Each row has a class, written after it.
[-38  25   7 -25  12  31 -16   4  15  26  60   9  -5 -49  21 -13 -11 -17
 -53 -17  16 -20   8  10 -18 -41  15 -14  21 -52  -7  -1  13  38 -23  40
   9] | Fusu
[  0  19  52 -21  -9  20 -35  34  -1   4  20  19  12 -38 -16  -1 -30  11
   4   1  17 -25  -6  47  33  32 -20  22 -29  10  -8   6 -26  22  12  12
  15] | Ber
[-20  63 -12 -19  -1  13  32 -30   1  44  11  63 -19 -49  32 -35   6 -53
  -6  18   5 -22  18 -27 -25 -62   8   3  35 -30  -9  11  12  -7  11  36
  -6] | Gog
[-12  20  -3  -8  16  26  13 -28  -4  44  27  44   8 -15  43 -24   6 -24
 -39   1  16 -17  14 -19 -11 -38  15 -16  24 -18 -12  31  12  13   2  25
  39] | Gog
[-10  15  25 -27  19  10 -40  46 -42  24  41 -18 -10  23 -26 -28   4 -14
 -10   3 -12  30  14 -25 -11 -10  24   9 -11 -33 -13   4 -24  -6  17  30
 -49] | Fusu
[-29  22 -28   8 -10  15  24  14  -9  44  42  15 -12  19 -17 -25  20 -46
 -19  41  14  41   3 -30 -78 -86  -6   8 -12 -31  -8 -24  -3 -11  10  35
 -37] | bemo
[-28  45  23 -53  13   4 -35  49 -43 -30  19  60  -1   0   2  43  -1  -5
 -36  20 -64  18  33  23  -6 -56  -4   3 -40  -7 -14  11 -25  -4  18 -17
 -23] | vesis
[  6  52  -3 -14  -3  37   6  26 -18  39  63  10 -22 -11   5 -35  12 -48
   3  45   7  48  16 -19 -63 -46 -14  32 -11 -27   0   9  -2   9  23  51
 -30] | sunu
[-32  45  22 -42  32 -41 -13  18 -28  -7 -11  45  -5  44   4  45  -2   2
   3 -14 -49  22   3  30 -16 -17  -3  18  -8 -17   5  -8 -10 -20   0   7
 -55] | vesis
[ 33  35 -32 -26  37  -5   3 -26 -33   9  28 -25  -9  -5   9 -21  20 -43
   7  51 -29  81  12 -19 -64 -44   7   6 -29  -4  11  28 -10 -13  16  55
 -39] | lov
[  1  16 -25  -1   8  -2  14 -24 -14 -27   4   2  -6  18   6 -25   9 -30
  24  38 -14  22  20  -6 -40 -47  -6   9 -43   2 -21   2 -18  -8  15  13
 -38] | Nuguk
[-11 -26 -20   1  26 -17 -14 -27   4 -16 -17 -26   5   3 -27 -32 -12 -25
  67   5 -25  -2  18  23  11 -22  25 -14  51  18 -22  42  18   8  -2  27
   2] | Nuguk
[  0  54   5 -29  38   8  57 -19  11 -17 -20  38  -2  53   5  14   6  18
   2   7 -31 -15 -12  31  -6 -12  36  20 -30  -9 -13 -11   7   3  13  -1
 -35] | lov
[ 41 -17  31 -27  -2 -32 -70  14 -51  27  49 -64  25 -29 -16 -14 -43  -8
   8 -11 -12  18 -11  34  23  33 -20  16  55 -11  20  41  21  18 -15  67
  -1] | Nuguk
[ -7  55 -18   5  12  -4  33 -11  33  54  35  23   7 -21   6 -47   6 -64
  38  19  40   2  29  50 -43 -67   9  24  51 -29 -10  -9  33  23  20  34
  -1] | Naz
[-29  31  24 -22   0  -2  18  33 -17  20  16  59 -44  -1  37  19 -47   0
  19  38 -36  23 -21  57  -4 -27 -32  31 -51 -17 -15 -10  -5  15  36 -35
 -10] | Nuguk
[-11 -26 -28 -14  -9 -30 -33  16  -2 -17 -16 -79  -2  27 -47 -20  28 -29
  75 -21 -30  -6  12  21   9   2   9  14  82 -13   6  43   4  -2  -8  17
 -23] | gemuv
[-14  12   3 -25  15  -7 -18 -10  21  52  19 -30  29 -58   3 -14 -29 -18
 -22 -22  28 -40 -31  34   9  -5  17  -7  48 -34   8  -6  37  16 -25  46
  19] | lov
[  7  31  -1 -10  31  16  -1  81 -33  -8  10 -47  23  19 -12   8  35 -11
 -34  19 -13  27  19 -36 -32 -69 -30  11  -5   9  13 -30 -29   2  -1  10
 -39] | fusaz
[ 39   8  51 -26   6  22 -63  28 -14 -22  25  -4  28 -49 -31  10 -40  -3
  -3 -22  -3 -28  11  -5  67  31  14  11  11  33  -4  41   4  30  11  26
  31] | vesis
[-29 -17 -21  13   0   9  12 -15   4   7  41  44 -19 -21 -50 -33 -14 -51
  47  42  13  37  38   1 -66 -18  -2 -14   2  17 -15  18   7   6   7  25
 -23] | sunu
[-46  -3  40 -52  -9 -28 -56  52 -43  15   2  35  -7  10  13  22 -49   1
 -37  13 -42   0 -26  62  -8 -26 -52  14 -61  -4  -8 -20 -13 -18   1 -20
 -24] | vab
[ 25  17  29 -18  32  30 -20  18   7 -12  42  23  16 -20 -17  -3 -24  12
  11  -2  -2  19  32  38  31  -6 -22  -8  33  22 -16  42   4  28   5  50
   0] | Naz
[ -6  12 -40  -9   1   4  20 -48  24 -15 -23 -30 -31 -17 -14 -15  33 -10
  57  12   4   3  -1  15 -32 -16   3  17  46  -9   5  -2  -6  13   5 -17
  10] | Ber
[ 16 -21 -36  19  12 -49 -19  -7 -15  18 -28 -54  31  17 -25 -36  13 -46
  34  -2   1  19  25 -23 -20  19 -10   7  68  26  11  30  13  -4  -6  20
   3] | fusaz
[-25  20  42 -19  24   1  21  23 -20  14  49  63 -23   3 -14  46 -15   5
 -41  -8 -21  32   7  38 -31 -55  -5 -10 -21 -14  -1 -22  -5  26  -5 -24
 -23] | Fusu
[ 10  26  36 -18  10   2 -38  31  -2 -23  -3  -7  22 -23 -13  13 -23  17
  27 -17   1 -34  13   9  24   6   5   9  35  10  12  -1  13  12   7   9
  34] | vesis
[  1   3 -28   7  31 -13 -36   5 -12  -7  20 -30 -10 -25 -32 -44   1 -28
  66  12  14  25  35   9 -19 -19  10  25  72 -10 -12  53  10  24  11  26
 -18] | Naz
[-23  45  34 -40  43 -11 -21  61 -16   9  16  18  10  72   6  -6   4  14
 -36  -6 -24  14  -4  26 -21 -30   0  25  -9  -2  -7  -1  -2   2   7  25
 -41] | bemo
[-38  42 -20  -4  -6  31  -5 -12  12  39  47  42 -20 -26  23 -24   2 -60
  13  22   9  -8  23  42 -63 -50  13  12  23 -47 -20   1   7  35   9  39
  34] | Fusu
[ 32   8  35  -8  21   4 -39  33  -3  -1  10 -34  28 -10  -5   3 -14  22
  35  -2  -6  -1   4  37  20  30   8  19  33   6  15  27   7  19   3  33
  55] | Ber
[-16  -7   2  -5 -13 -35 -20  23 -12 -11  20 -27   4  11  -9 -41  -7  -9
  43  10 -10 -20  15  35  -8  -7   7  16  56 -21   2  25  31  13  -2  14
  -2] | Nuguk
[-39 -16   2 -19  -4  29 -16  28  20  45  69 -10  12 -31  37 -23   7 -42
 -69  -4  16 -10   3  26 -18 -30  26 -21  34 -19  13  17  37  36 -33  41
  39] | sunu
[-46  31 -16 -31   1  48 -35  -9  10  20   4  21  12 -37  37  -2  15 -17
 -35 -13   3 -30   5  31   5 -25 -28 -20  29 -26 -21   9  -9  15 -22  44
   6] | sunu
[ 16  49  26 -28  35   9 -38  17   3   7  31  -5   0 -30 -34  -9 -19   1
   2 -10   9   0 -25  25   7  24  29  31  -2 -11  10  35   0  31   0  76
 -11] | lov
[ 34   6  43 -16 -19  -6 -35  73 -18  -2  50 -37  14   6  -7   5  -2   5
   2   8 -10  26   2  40   4  72 -43  34  30  19  29  18  -1  26   3  23
  34] | Ber
[-43  36  36 -21  25   3 -18  61 -23   4  41  45 -32 -16  40  30  -4  27
 -25  46 -23  28 -17  82 -36 -80 -22  12 -74 -35   0 -11 -34  30  12 -27
 -11] | Ber
[-19  17  18 -29 -14  -3 -16  19  11  41  48 -23  30   8   2 -32   7 -54
 -31 -45  19 -25  23  11 -10  -7  29  19  36 -33  12  14  27  16 -17  31
  19] | Fusu
[ 35  25 -27 -13  48   5 -14 -36 -21  -2  12 -20  -2  -3   8 -26  15 -26
  12  39 -19  55   5  -5 -38 -11  19  -4  -8  19   1  46 -11   9  11  70
  -8] | lov
[-38  42  26  -1  50  -7  -1  50   2  -5  32  41  10  33 -14  24 -29  31
  29  10   2  39  39  86 -54 -44 -19  24 -40 -24 -18  -6   1  12  14 -15
 -10] | Naz
[-28   2 -23  11  11 -25 -54  28  11 -19   2 -27 -13 -29  -4 -26  24 -30
  35  25   7  26  25  48 -40   8   2  -9   3  17   4   9   0  22   8 -13
  14] | sunu
[  4  64  23 -44  27   5  39  -2   0   2 -27  11 -18  63   6  22  -2  30
   9  -9 -53  10  -7  46 -10 -60  19  32 -17 -27   1   9   1   2  16   4
 -18] | gemuv
[ 28  27 -15 -18 -11  37 -12   5 -31 -12 -30 -12   1 -33   5 -20  12 -39
  13  26  -6 -16  14 -28  23 -87 -21  24   9   8 -20   6 -33 -20  16  27
 -45] | Naz
[ 17  24  57 -14  12 -18 -77  56 -22  21  57 -28  18 -10 -16 -27 -29  22
  -3   8  16  -6 -12  61 -26  -5  -1  15  30 -24  14  -7  11  24  -1  73
  19] | Nuguk
[ 21  26  29 -20  18  12 -24  17  -5  28  46 -22  -7 -24 -35 -24 -43   5
   7  17  -1  27   7  24 -22  17  10   8  11  -7  -8  14   4  25  22  56
  11] | gemuv
[  8  -4   8 -17  -7  23   4  27 -71  40  81 -47 -22  -8  35 -17   9 -38
 -38  48  -8  54  -4  -3 -49 -37   0  22 -34 -16  37  23 -12  22  -5  41
 -18] | Gog
[  1  12 -14 -18  13 -22 -60 -10   5 -59   3  20 -16  -6  -1 -28  18 -35
  75  20 -29   8  46  24  -8  13  -8   2  32  38 -18  60  -9  15  31   2
   6] | vesis
[-10  24 -21 -24  -3  17   9 -19 -46  29   0   9 -13  -2  15 -39  12 -27
   6  46 -19  33   8 -35 -21 -45 -51 -11   4  -3 -18 -12 -17 -17  26  30
 -48] | vab
[-21  49  -9 -26  -3  10 -45 -29  19   8  -1  29 -24 -47  32   0  23 -48
 -18   2   6 -28 -17  28 -21 -53   3   7   3 -19 -16 -20 -23  11   5  23
  -2] | vesis
[ 44  53  21 -25  23   5 -35  34   0   4  45 -11  17  -7 -34  -2  -3  -7
  26   0  -1  20  -2  37   3  55  -1  34  16  -2   9  28   7  30  22  52
  10] | lov
[-41  26  39 -38  38   1  15  39 -42  38  22  58  -5  31  19  10 -14  10
 -72  19 -26  40 -13   8 -16 -58 -23   0 -42  -9 -15   9 -32   1  -4  21
 -49] | Ber
[-14 -20  -1  10   8 -48 -22  36 -13 -44   4 -16  26  19 -18 -27  23 -22
  43  11 -11   1  45  18 -10  19  16  15  25  25   8  52   1   9  -5  -5
   4] | Ber
[-25  19  25 -17  43   2 -13  22 -46  18  39  43 -16  10  13  44 -17  33
 -26  20 -31  34  -7  50 -32 -25   0  -7 -35 -36   1   5 -13  14  -4  15
 -12] | Gog
[-27  51 -23 -17  18  28   5 -33  27  58  42  20   1 -34  16 -47 -11 -37
   1  10  22   7  15  13 -44 -60   6   2  53 -31 -13  25  36  27   4  67
  24] | bemo
[  4  29  -2 -11  -8  17  42 -14  41  50  67  -6  -8 -36  -8 -34  -7 -72
  -2   7  11  -6  17  31 -55 -78  31  16  58 -22   0  15  47  41   0  45
  34] | gemuv
[-27   9 -16   5  29 -43 -45  19 -30   0 -29 -14   3  -7  -4 -10   3 -18
  72   4 -22  12  17  16  -8 -14 -14  14  46  -7  -5  22  13   1  15  -9
   6] | vab
[-23  47  14 -28   3  12   7   4 -24  16 -22  27   1   4  17  16   6  24
 -16  14 -37 -16 -21  47  22 -36   8  -4 -16 -37  -9  -3  -9  -9   3  16
 -28] | lov
[ 37  46 -15 -22 -21   5 -19  -4 -24   9 -26 -55 -14   9  14 -33  21 -34
  63  26 -17  10 -15   2  -3  -9 -10  74  -5 -24   8  31 -26 -10  27  34
 -17] | Ber
[-35  60  20 -18  26 -33  -1  39  -1  22   7  41 -13  24   7  35  19  -6
 -27   0  -6  19 -14  36 -51 -56  -7   6   2 -22  11 -60  -4   4   8 -12
 -17] | vesis
[-25  45  11 -22  57   1  31  57  -4   5  20  30  -3  60  13  18   9  21
  -6  11 -21  45  13  44 -21 -54  -8  11   3 -19   3 -11   2  11   7  13
 -39] | Naz
[-15  47  -1  -4  22  -4 -26   2  -6  34  13 -18   0  25 -18 -50  27 -40
  15   9  33  20   1   7 -71 -69  -5  31 -10  -7 -17 -18 -23  -6  18  40
 -49] | bemo
[-11 -24   5  24   1 -46 -55  -2 -17 -37  18   6 -10 -16 -10 -26  23 -26
  71  24  -9   7  31  54  -1  -6   7 -18  32  31  -6  48  -5  34  14  -8
  -9] | vesis
[-37  25  22 -30  18  13 -13   7 -27  18  27  37  -6  33   6  19  -4  16
  -8  -9 -15   9   2  63 -21 -45  -5   0 -30 -42  -1  -1 -19  24  -3  12
 -16] | Fusu
[ 18  35  -9 -13  20  -2 -21  29 -45  15  28 -43   4  26  -3 -11  39 -44
 -21  21 -12  77  25 -20 -88 -41  -8  30  -3   1  19  10 -10  -7  -2  40
 -23] | sunu
[-17  29  47 -27  20  -6 -12  26 -21  18  41  43 -30  50  13  -3   9   3
 -32   5 -30  49   9  40 -40 -56 -12  -6 -30  -7  -7  10 -19  11  10   2
 -29] | Fusu
[ 24   2  13 -19  17  27 -74  38  -9 -21  20 -26  14 -20 -17  -1 -14  35
  13   8  -9 -22  -1  19  49  54   5 -15  -2 -13  -5  20  -9  14  14  33
  28] | Gog
[  1 -10 -29 -12  25 -38 -24 -20  -5 -23 -14 -41  -3  27  -5 -16  37 -47
  35   1 -51  12  13  38 -14 -27  35   2  67  12  -9  27  11   2 -10  20
 -11] | Nuguk
[ 32  15  25 -16 -37  38 -24  40 -12  26  45 -35 -25 -35  -3   1 -10   8
  19   8  15  17 -18   1  14  57 -44  25  13  -9  34   5  -6  16  20  14
  42] | Gog
[-10 -29 -16   9   9 -63 -32 -10 -14  -6   4 -14  34   3 -44 -42  21 -63
  58 -28   4  -5  62 -14 -22   7  33 -20  99  15  18  40  24  -7 -22  41
  -3] | Fusu
[  9  -6 -15  30  21 -50 -15  -6  10 -36   8 -31  11  50 -30 -23  64   2
  16 -14  -2  31  39   0 -57 -13   9 -12  81  20  -2  16  24   3  -7 -14
  -6] | bemo
[ -7  14   1  -6  25   5  27  37 -24   8   5  38  -5  12  10  35   4  -9
 -45  35 -44  48   0 -20 -17 -26  11 -13 -31  10  -7  -2  -6 -15  12  -9
   0] | lov
[ 27   5 -10 -20  -9  47  16  -9 -31 -10  -7  -3 -10  -2  19 -15  18 -43
 -34  47 -32  30   5 -46   7 -29 -12  13 -52  40 -24  25 -50  -9  18  17
 -19] | Ber
[ 33  26  19   2  -3   6 -36  64   5  10  35 -53  15   3 -22   0   8  -9
  19 -10   9  19   0   8  -7  34   2  37  29 -17  26   6  26  13   2  35
  19] | sunu
[-11  35  15   4  10  -8 -39  86 -11   0  19  25 -14  10  21  18  17 -19
 -10  32 -29  45   5  25 -31 -33   1  18 -55 -12   6   5  -8  -2  19  -4
   1] | sunu
[-24   2 -33 -21  15 -17 -11 -28  26  -6 -20  -6   1 -12 -37 -44   4 -28
  59   7  15 -24  12  22 -21 -16   6   5  48   2 -10  15   2  10   6   4
   7] | Ber
[-20  29  25 -20  35   1  -9  18  -8  -1  26  58   5  56  15  13  28  31
 -23   3 -16  12   1  54 -17 -62   6  -9 -29 -15  -9  -4 -12  12  12  -3
 -31] | bemo
[-13 -16 -31  16  30 -39 -68 -11   1 -40 -53 -11  18  24 -43 -35   6 -11
  56  -9 -17 -19  19 -11  16  13  20  -4  49  20 -42  50   1 -16   3  25
 -28] | bemo
[ 28  11  33 -16  22   4 -28  44  -4 -13  51   7  26 -19 -10   4 -24  20
  32  12  -1  -6  18  32  17  41  15  23   4 -14   8  26  12  30  18  14
  34] | Ber
[  9   4  44  -4  33   6 -61  50  18 -27   4  -4   1   5   9  20 -24  40
  16 -12   0  -1 -19  44  22  28  -5  12 -32  32   3   1  -9  19  12   2
  26] | bemo
[ -1   1 -23 -19  15 -13 -61 -35 -13  11   1 -14 -10 -38 -30 -33 -10 -45
 114  -7 -10  -1  32  43   3  16  19   8  89 -13   4  60  10  28  13  46
  25] | Fusu
[  5  32 -22  -3  29 -30 -22   0  -6 -18   3   9  20  -7 -35 -45  32 -38
  38  -8  19  19  62  -4 -16 -19  -8   6  77  16  -9  42  -3   5   7  36
 -35] | Naz
